Below are the code and all the weights of a small trained network. Each question names an input and a target symbol and asks about switching units off, where a switched-off unit gives its printed mean instead of its output.

import numpy as np


def w(rows, s, z=0):
    codes = np.array(rows[::2]) - 128.0
    scale = np.full(codes.shape[1], s)
    scale[-1] = z or s
    return codes * scale


def f(y):
    return np.maximum(y, 0)


def softmax(a):
    e = np.exp(a - a.max(-1, keepdims=True))
    return e / e.sum(-1, keepdims=True)


def log_softmax(a):
    a = a - a.max(-1, keepdims=True)
    return a - np.log(np.exp(a).sum(-1, keepdims=True))


def net(x, mask):
    ids = ['βδεζθλμτφ'.index(c) for c in x.split()]
    T = len(ids)
    res = E[ids] + P[:T]
    r = res
    for j in range(2):
        rows = slice(2 * j, 2 * j + 2)
        q, k, v = (r @ M[0][rows].T for M in (Q, K, V))
        z = softmax(np.where(np.tri(T) > 0, q @ k.T / 2**0.5, -1e9)) @ v
        o = O[0][rows]
        res = res + np.where(mask[j], z, o[:, -1]) @ o[:, :-1]
    y = f(res @ A[0][:, :-1].T + A[0][:, -1])
    res = res + np.where(mask[2:6], y, B[0][:, -1]) @ B[0][:, :-1]
    return log_softmax(res[-1] @ U[:, :-1].T + U[:, -1])


Q, K, V, O, A, B = {}, {}, {}, {}, {}, {}
E = w([
[130,157,185,218,133,51],'β',
[198,133,122,152,214,168],'δ',
[105,53,203,223,174,213],'ε',
[100,168,13,154,206,44],'ζ',
[104,65,71,200,144,54],'θ',
[104,97,227,83,222,69],'λ',
[48,83,35,70,150,200],'μ',
[131,85,113,95,138,9],'τ',
[139,26,114,25,107,128],'φ',
],0.014)
P = w([
[194,158,219,183,53,170],'0',
[194,122,194,197,104,158],'1',
[181,118,182,175,107,158],'2',
[167,112,155,163,133,141],'3',
[153,92,146,142,142,137],'4',
[141,85,131,124,156,133],'5',
[123,74,135,99,158,120],'6',
[105,65,107,89,169,113],'7',
[93,61,96,48,173,112],'8',
[82,44,93,29,187,105],'9',
[61,44,80,21,196,101],'10',
[54,31,65,3,207,86],'11',
],0.0063)
Q[0] = w([
[154,156,92,128,134,100],'h0',
[124,65,104,171,183,108],'h0',
[123,5,78,223,221,91],'h1',
[94,148,104,181,105,182],'h1',
],0.028)
K[0] = w([
[99,52,156,190,169,145],'h0',
[40,57,84,30,157,45],'h0',
[58,4,29,16,59,146],'h1',
[128,166,104,183,81,60],'h1',
],0.024)
V[0] = w([
[54,187,136,140,208,162],'h0',
[160,65,41,138,86,212],'h0',
[88,123,93,167,39,44],'h1',
[2,66,108,203,91,171],'h1',
],0.018)
O[0] = w([
[172,190,144,199,120,174,176],'h0',
[74,160,47,122,35,155,152],'h0',
[2,158,43,234,164,92,105],'h1',
[248,107,173,218,79,132,254],'h1',
],0.011,0.0096)
A[0] = w([
[154,222,109,115,119,2,121],'n0',
[133,145,89,110,56,158,65],'n1',
[114,177,170,53,122,166,3],'n2',
[38,122,232,172,101,126,18],'n3',
],0.016,0.0039)
B[0] = w([
[183,160,131,75,66,243,229],'n0',
[125,116,222,100,160,73,249],'n1',
[121,224,2,170,136,45,156],'n2',
[11,52,185,99,76,177,148],'n3',
],0.0096,0.014)
U = w([
[195,114,169,127,80,96,134],'β',
[132,70,97,23,69,95,122],'δ',
[105,219,243,139,51,69,117],'ε',
[171,25,86,18,170,145,223],'ζ',
[150,197,112,162,162,248,202],'θ',
[95,137,189,146,141,142,1],'λ',
[130,168,179,214,252,70,78],'μ',
[151,48,18,212,46,97,136],'τ',
[133,193,133,149,129,31,69],'φ',
],0.0047,0.006)

Each question gives the input, a string of symbols that net reads in full, and the target symbol t.
The units are the heads (2 rows each of Q, K, V and O) and the neurons (one row each of A and B). Each row of codes is followed by its name. A weight is (code - 128) times the scale printed after its matrix; where a second scale follows, it is the last column's (O, A, B and U).
mask holds one flag per unit, heads first, then neurons. A switched-off unit (its flag False) gives its mean, the last column of its rows in O or B, instead of its output. The means were averaged over made-up inputs and are rounded, as every weight is.
A unit's drop is (log p(t) with every unit on - log p(t) with that unit switched off) / (log p(t) with every unit on - log p(t) with every unit switched off).
The circuit of an input: a set's keep is (log p(t) with only the set's units on - log p(t) with every unit switched off) / (log p(t) with every unit on - log p(t) with every unit switched off). Starting from all 6 units, units are removed one at a time, each time the one whose removal leaves the highest keep (on an exact tie, the one counted first), for as long as the keep stays at least 0.8.
units of the circuit, in order: the units of the circuit, biggest drop first
most important unit: the unit with the biggest drop
k most important neurons: the k neurons with the biggest drops, biggest first
heads that matter: for each layer, one digit per head in row order, 1 if its drop is at least 0.15 and else 0, layers parted by /
drop when u is switched off: that unit's drop, to one decimal
input ζ δ ζ ζ τ ζ, target ζ: 2 most important neurons : [n0 n2]
input ζ ζ ζ δ, target μ: most important unit : n0
input δ ζ ε ζ ε ζ ζ λ, target μ: heads that matter : 10
input ζ ε τ δ δ ζ φ ζ μ δ φ ζ, target δ: heads that matter : 10
input λ ζ τ τ λ θ δ ε, target λ: 2 most important neurons : [n3 n2]
input δ ζ ζ ζ ε ζ ζ, target θ: units of the circuit, in order : [n0 h1 n1]
input ζ δ δ λ δ λ δ, target μ: 2 most important neurons : [n2 n0]
input μ δ ζ β ζ δ ζ δ φ ζ ζ, target ζ: heads that matter : 11
input ζ ε ζ φ, target δ: units of the circuit, in order : [h0 h1]
input ζ δ ζ β, target θ: units of the circuit, in order : [n0 h1]
input δ θ τ δ δ, target ζ: 2 most important neurons : [n1 n2]
input μ δ φ ζ ε ζ ζ ζ δ β δ τ, target ζ: units of the circuit, in order : [h0 h1]
input ζ ζ λ θ δ δ ζ δ ζ θ β, target τ: heads that matter : 01
input θ λ δ φ ζ ζ ζ β ζ τ δ θ, target ζ: heads that matter : 11
input δ μ λ ζ ζ λ φ θ, target δ: units of the circuit, in order : [h0]
input θ τ τ, target ζ: heads that matter : 10
input ζ λ ζ, target μ: drop when h0 is switched off : 2.7
input δ μ θ δ μ λ ζ ζ ζ μ δ ζ, target ε: drop when h0 is switched off : 1.7
input τ ζ δ δ λ δ λ ε, target λ: drop when h0 is switched off : 0.1
input θ ζ δ ζ μ ε δ, target ε: drop when n0 is switched off : 0.1
input ζ τ μ ζ φ δ ζ δ, target ζ: units of the circuit, in order : [h1]
